Below is a small trained network, with its code and all its weights. Each question gives an input and a class and asks what happens when units are switched off, that is, made to give their printed mean instead of their output.

import numpy as np


def w(rows, s, z=0):
    codes = np.array(rows[::2]) - 128.0
    scale = np.full(codes.shape[1], s)
    scale[-1] = z or s
    return codes * scale


def f(y):
    return np.maximum(y, 0)


def log_softmax(a):
    a = a - a.max(-1, keepdims=True)
    return a - np.log(np.exp(a).sum(-1, keepdims=True))


def net(x, mask):
    res = np.array(x, float).reshape(1, 7) / 4 @ E
    y = f(res @ A[0][:, :-1].T + A[0][:, -1])
    res = res + np.where(mask, y, B[0][:, -1]) @ B[0][:, :-1]
    return log_softmax(res[-1] @ U[:, :-1].T + U[:, -1])


A, B = {}, {}
E = w([
[188,59,240,77,192,187],'x0',
[136,85,177,98,30,75],'x1',
[23,67,131,118,214,143],'x2',
[123,174,170,2,210,27],'x3',
[182,136,87,182,235,40],'x4',
[123,104,150,151,58,87],'x5',
[179,8,47,44,120,108],'x6',
],0.007)
A[0] = w([
[109,153,101,223,172,122,148],'n0',
[166,119,185,120,135,85,60],'n1',
[53,78,77,108,97,79,87],'n2',
[183,133,105,142,38,109,159],'n3',
[93,82,112,93,95,107,153],'n4',
[100,130,94,157,101,137,251],'n5',
[170,122,91,138,34,122,88],'n6',
[83,156,126,185,57,151,151],'n7',
[103,165,101,205,162,126,190],'n8',
[84,116,143,84,160,111,131],'n9',
[86,156,131,187,58,148,149],'n10',
[71,177,122,157,65,148,194],'n11',
[95,152,135,183,70,136,115],'n12',
[157,137,156,95,166,56,40],'n13',
[144,160,152,153,104,73,134],'n14',
[172,127,174,127,162,153,93],'n15',
[96,184,145,145,94,156,228],'n16',
[127,176,148,108,144,40,184],'n17',
[109,156,95,241,188,121,185],'n18',
[165,121,120,130,99,119,112],'n19',
[162,174,7,149,118,75,150],'n20',
[118,102,53,130,65,86,173],'n21',
[132,75,168,190,90,193,165],'n22',
[111,156,101,229,176,123,150],'n23',
],0.011,0.0032)
B[0] = w([
[104,135,242,147,148,146,226],'n0',
[120,162,130,195,110,93,174],'n1',
[144,55,149,88,154,137,204],'n2',
[211,81,171,155,126,165,236],'n3',
[127,77,158,120,147,96,199],'n4',
[111,139,156,139,164,123,209],'n5',
[165,117,166,138,157,159,226],'n6',
[63,189,125,156,141,58,237],'n7',
[115,147,179,135,148,127,226],'n8',
[91,109,116,115,175,136,195],'n9',
[100,182,126,192,143,61,235],'n10',
[76,168,124,149,149,112,235],'n11',
[115,166,115,152,139,92,212],'n12',
[98,179,143,150,117,87,200],'n13',
[162,106,95,136,135,112,182],'n14',
[131,151,121,202,195,135,180],'n15',
[102,149,85,154,158,110,222],'n16',
[108,161,74,167,137,95,224],'n17',
[103,127,237,154,153,142,254],'n18',
[151,119,146,158,113,125,165],'n19',
[186,112,81,255,200,136,240],'n20',
[138,88,154,132,155,148,234],'n21',
[120,162,72,208,171,47,236],'n22',
[119,144,196,138,147,128,232],'n23',
],0.01,0.0082)
U = w([
[170,94,183,132,145,181,134],'0',
[198,158,116,136,33,81,39],'1',
[85,59,95,42,108,103,139],'2',
[112,145,80,113,89,171,3],'3',
[65,193,50,44,145,206,108],'4',
[63,194,114,154,138,54,155],'5',
[166,129,11,172,144,101,251],'6',
],0.011,0.0036)

Each question gives the input, the list of numbers given to net, and the class t.
The units are the neurons (one row each of A and B). Each row of codes is followed by its name. A weight is (code - 128) times the scale printed after its matrix; where a second scale follows, it is the last column's (A, B and U).
mask holds one flag per neuron, in row order. A switched-off neuron (its flag False) gives its mean, the last column of its row in B, instead of its output. The means were averaged over made-up inputs and are rounded, as every weight is.
A unit's drop is (log p(t) with every unit on - log p(t) with that unit switched off) / (log p(t) with every unit on - log p(t) with every unit switched off).
The circuit of an input: a set's keep is (log p(t) with only the set's units on - log p(t) with every unit switched off) / (log p(t) with every unit on - log p(t) with every unit switched off). Starting from the 12 units with the biggest drops (on a tie, the unit counted first), units are removed one at a time, each time the one whose removal leaves the highest keep (on an exact tie, the one counted first), for as long as the keep stays at least 0.8.
units of the circuit, in order: the units of the circuit, biggest drop first
k most important neurons: the k neurons with the biggest drops, biggest first
drop of u: that unit's drop, to one decimal
input [-8,0,3,2,4,3,6], class 6: units of the circuit, in order => (n20)
input [2,8,2,-3,4,-7,2], class 6: units of the circuit, in order => (n18, n0)
input [3,6,-5,-8,5,3,2], class 6: units of the circuit, in order => (n18, n0)
input [8,7,-7,-7,-6,7,2], class 6: units of the circuit, in order => (n22, n3)
input [7,4,-7,5,-4,7,7], class 1: units of the circuit, in order => (n18, n0)
input [-8,7,-8,5,-8,0,4], class 0: 2 most important neurons => (n3, n6)
input [0,-6,0,-6,-2,0,6], class 0: 2 most important neurons => (n17, n16)
input [7,7,-8,-6,-2,-1,-2], class 6: 2 most important neurons => (n22, n3)
input [-4,7,-3,-4,-1,3,7], class 0: 2 most important neurons => (n3, n6)
input [1,-8,8,-6,-6,6,8], class 2: 2 most important neurons => (n20, n2)
input [-5,-6,7,6,1,1,8], class 6: drop of n20 => 0.6
input [8,-2,-2,-8,-6,0,-1], class 5: drop of n23 => 0.0
input [5,1,8,1,2,-5,7], class 2: drop of n20 => 0.1
input [-8,-4,-8,7,5,0,1], class 6: units of the circuit, in order => (n20)
input [4,-6,3,-2,0,7,8], class 2: drop of n3 => 0.1
